Here is a tiny trained network, its code and every weight. The questions are about switching its units off for an input and a class, where a switched-off unit gives its printed mean instead of its output.

import numpy as np


def w(rows, s, z=0):
    codes = np.array(rows[::2]) - 128.0
    scale = np.full(codes.shape[1], s)
    scale[-1] = z or s
    return codes * scale


def f(y):
    return np.maximum(y, 0)


def log_softmax(a):
    a = a - a.max(-1, keepdims=True)
    return a - np.log(np.exp(a).sum(-1, keepdims=True))


def net(x, mask):
    res = np.array(x, float).reshape(1, 5) / 4 @ E
    y = f(res @ A[0][:, :-1].T + A[0][:, -1])
    res = res + np.where(mask, y, B[0][:, -1]) @ B[0][:, :-1]
    return log_softmax(res[-1] @ U[:, :-1].T + U[:, -1])


A, B = {}, {}
E = w([
[140,226,116,137,2,133],'x0',
[82,177,9,202,177,87],'x1',
[128,128,129,128,128,128],'x2',
[128,128,127,128,128,128],'x3',
[123,103,41,13,121,182],'x4',
],0.0047)
A[0] = w([
[131,126,74,54,128,135,23],'n0',
[138,177,115,129,61,126,58],'n1',
[120,98,134,125,161,120,58],'n2',
[127,178,118,135,55,136,80],'n3',
[132,171,114,134,57,128,73],'n4',
[135,136,155,166,135,119,47],'n5',
[130,116,55,39,122,133,16],'n6',
[129,108,133,127,165,128,62],'n7',
[128,128,100,95,130,139,32],'n8',
[121,131,112,101,130,140,39],'n9',
[129,104,132,128,172,124,51],'n10',
[122,126,105,103,127,148,36],'n11',
[139,113,206,74,103,131,83],'n12',
[130,85,132,128,184,126,52],'n13',
[130,126,138,148,125,122,82],'n14',
[130,124,95,94,128,138,51],'n15',
[127,154,220,245,146,106,1],'n16',
[128,67,140,126,221,123,52],'n17',
[126,147,126,130,101,129,83],'n18',
[127,133,151,160,132,128,59],'n19',
[129,127,112,114,128,138,60],'n20',
[124,116,132,125,155,123,59],'n21',
[138,112,202,81,101,132,97],'n22',
[126,130,113,136,131,121,83],'n23',
[130,150,120,132,89,124,77],'n24',
[133,113,192,93,106,138,103],'n25',
[131,149,72,158,150,118,116],'n26',
[124,156,125,123,82,118,57],'n27',
[122,150,59,170,152,116,116],'n28',
[137,108,209,79,96,135,96],'n29',
[131,141,175,192,138,114,19],'n30',
[128,134,92,153,138,124,116],'n31',
[129,86,136,128,193,127,54],'n32',
[125,90,139,126,198,128,47],'n33',
[112,180,6,204,177,112,116],'n34',
[122,98,136,132,174,137,49],'n35',
[125,96,133,126,167,123,57],'n36',
[130,119,61,44,124,131,18],'n37',
[128,128,161,107,122,127,112],'n38',
[132,133,120,136,103,132,97],'n39',
[128,127,108,142,130,125,123],'n40',
[139,112,182,100,108,138,101],'n41',
[136,144,178,197,141,113,11],'n42',
[129,144,80,158,146,123,120],'n43',
[125,178,116,132,43,129,62],'n44',
[122,131,144,143,128,119,79],'n45',
],0.011,0.001)
B[0] = w([
[131,106,53,125,104,139,185],'n0',
[137,199,135,142,149,117,193],'n1',
[130,168,136,127,134,129,157],'n2',
[130,208,137,132,151,117,199],'n3',
[136,202,136,132,150,120,194],'n4',
[127,115,86,126,114,128,160],'n5',
[118,98,38,143,98,143,202],'n6',
[135,162,132,125,132,122,154],'n7',
[132,116,94,133,115,135,153],'n8',
[133,119,103,129,119,133,146],'n9',
[126,168,135,131,134,118,160],'n10',
[129,116,98,134,118,131,150],'n11',
[128,70,187,129,136,117,206],'n12',
[126,187,135,138,141,116,176],'n13',
[119,125,112,126,126,137,142],'n14',
[129,114,94,142,116,141,158],'n15',
[120,90,2,124,87,163,238],'n16',
[136,225,142,138,144,115,208],'n17',
[129,154,132,133,138,129,152],'n18',
[127,119,97,125,122,135,152],'n19',
[131,122,114,135,120,136,140],'n20',
[128,153,136,132,131,131,145],'n21',
[126,75,185,120,135,122,203],'n22',
[123,120,138,125,130,128,139],'n23',
[135,163,131,135,140,122,161],'n24',
[127,84,175,118,132,121,191],'n25',
[132,89,172,118,129,122,181],'n26',
[127,168,126,132,147,114,166],'n27',
[128,78,187,120,131,121,195],'n28',
[121,72,194,118,130,121,211],'n29',
[124,107,62,129,108,147,184],'n30',
[126,103,152,119,133,120,161],'n31',
[133,193,135,131,141,117,181],'n32',
[134,196,140,135,141,122,182],'n33',
[130,36,238,106,137,120,253],'n34',
[131,172,136,136,139,125,164],'n35',
[132,169,128,127,136,112,161],'n36',
[121,104,50,139,99,155,196],'n37',
[124,109,148,123,132,127,156],'n38',
[129,151,137,128,128,136,146],'n39',
[127,118,144,124,131,134,145],'n40',
[128,88,171,123,134,127,183],'n41',
[123,106,56,128,101,143,188],'n42',
[127,97,170,123,128,129,174],'n43',
[130,210,132,138,163,113,205],'n44',
[131,122,109,127,123,133,143],'n45',
],0.032,0.0053)
U = w([
[132,55,221,98,138,116,241],'0',
[148,254,138,150,167,106,133],'1',
[120,97,26,141,70,176,4],'2',
],0.0081,0.00022)

Each question gives the input, the list of numbers given to net, and the class t.
The units are the neurons (one row each of A and B). Each row of codes is followed by its name. A weight is (code - 128) times the scale printed after its matrix; where a second scale follows, it is the last column's (A, B and U).
mask holds one flag per neuron, in row order. A switched-off neuron (its flag False) gives its mean, the last column of its row in B, instead of its output. The means were averaged over made-up inputs and are rounded, as every weight is.
A unit's drop is (log p(t) with every unit on - log p(t) with that unit switched off) / (log p(t) with every unit on - log p(t) with every unit switched off).
The circuit of an input: a set's keep is (log p(t) with only the set's units on - log p(t) with every unit switched off) / (log p(t) with every unit on - log p(t) with every unit switched off). Starting from the 12 units with the biggest drops (on a tie, the unit counted first), units are removed one at a time, each time the one whose removal leaves the highest keep (on an exact tie, the one counted first), for as long as the keep stays at least 0.8.
circuit, biggest first: the units of the circuit, biggest drop first
top k neurons: the k neurons with the biggest drops, biggest first
drop when u is switched off: that unit's drop, to one decimal
input [-8,4,-3,1,-7], class 1: circuit, biggest first	[n17]
input [5,5,6,4,4], class 0: top 4 neurons	[n34, n28, n17, n26]
input [1,-5,-1,-7,-6], class 2: top 2 neurons	[n16, n34]
input [-6,1,-3,7,-6], class 1: top 3 neurons	[n17, n33, n32]
input [6,8,8,-3,-7], class 0: top 2 neurons	[n34, n28]
input [5,-5,6,-7,7], class 2: top 4 neurons	[n6, n34, n37, n0]
input [8,-7,-7,-3,2], class 1: top 3 neurons	[n44, n34, n3]
input [-5,4,-4,3,0], class 1: top 2 neurons	[n17, n29]
input [2,6,8,1,-6], class 0: top 3 neurons	[n34, n28, n6]
input [7,8,1,-8,-4], class 0: top 2 neurons	[n34, n28]
input [4,-2,-7,-4,0], class 1: drop when n34 is switched off	0.2
input [1,-5,-7,2,-8], class 2: drop when n16 is switched off	0.7
input [5,8,2,0,-2], class 0: drop when n34 is switched off	1.0
input [-3,4,2,7,-5], class 2: circuit, biggest first	[n16]
input [4,7,-8,4,2], class 0: drop when n34 is switched off	0.2
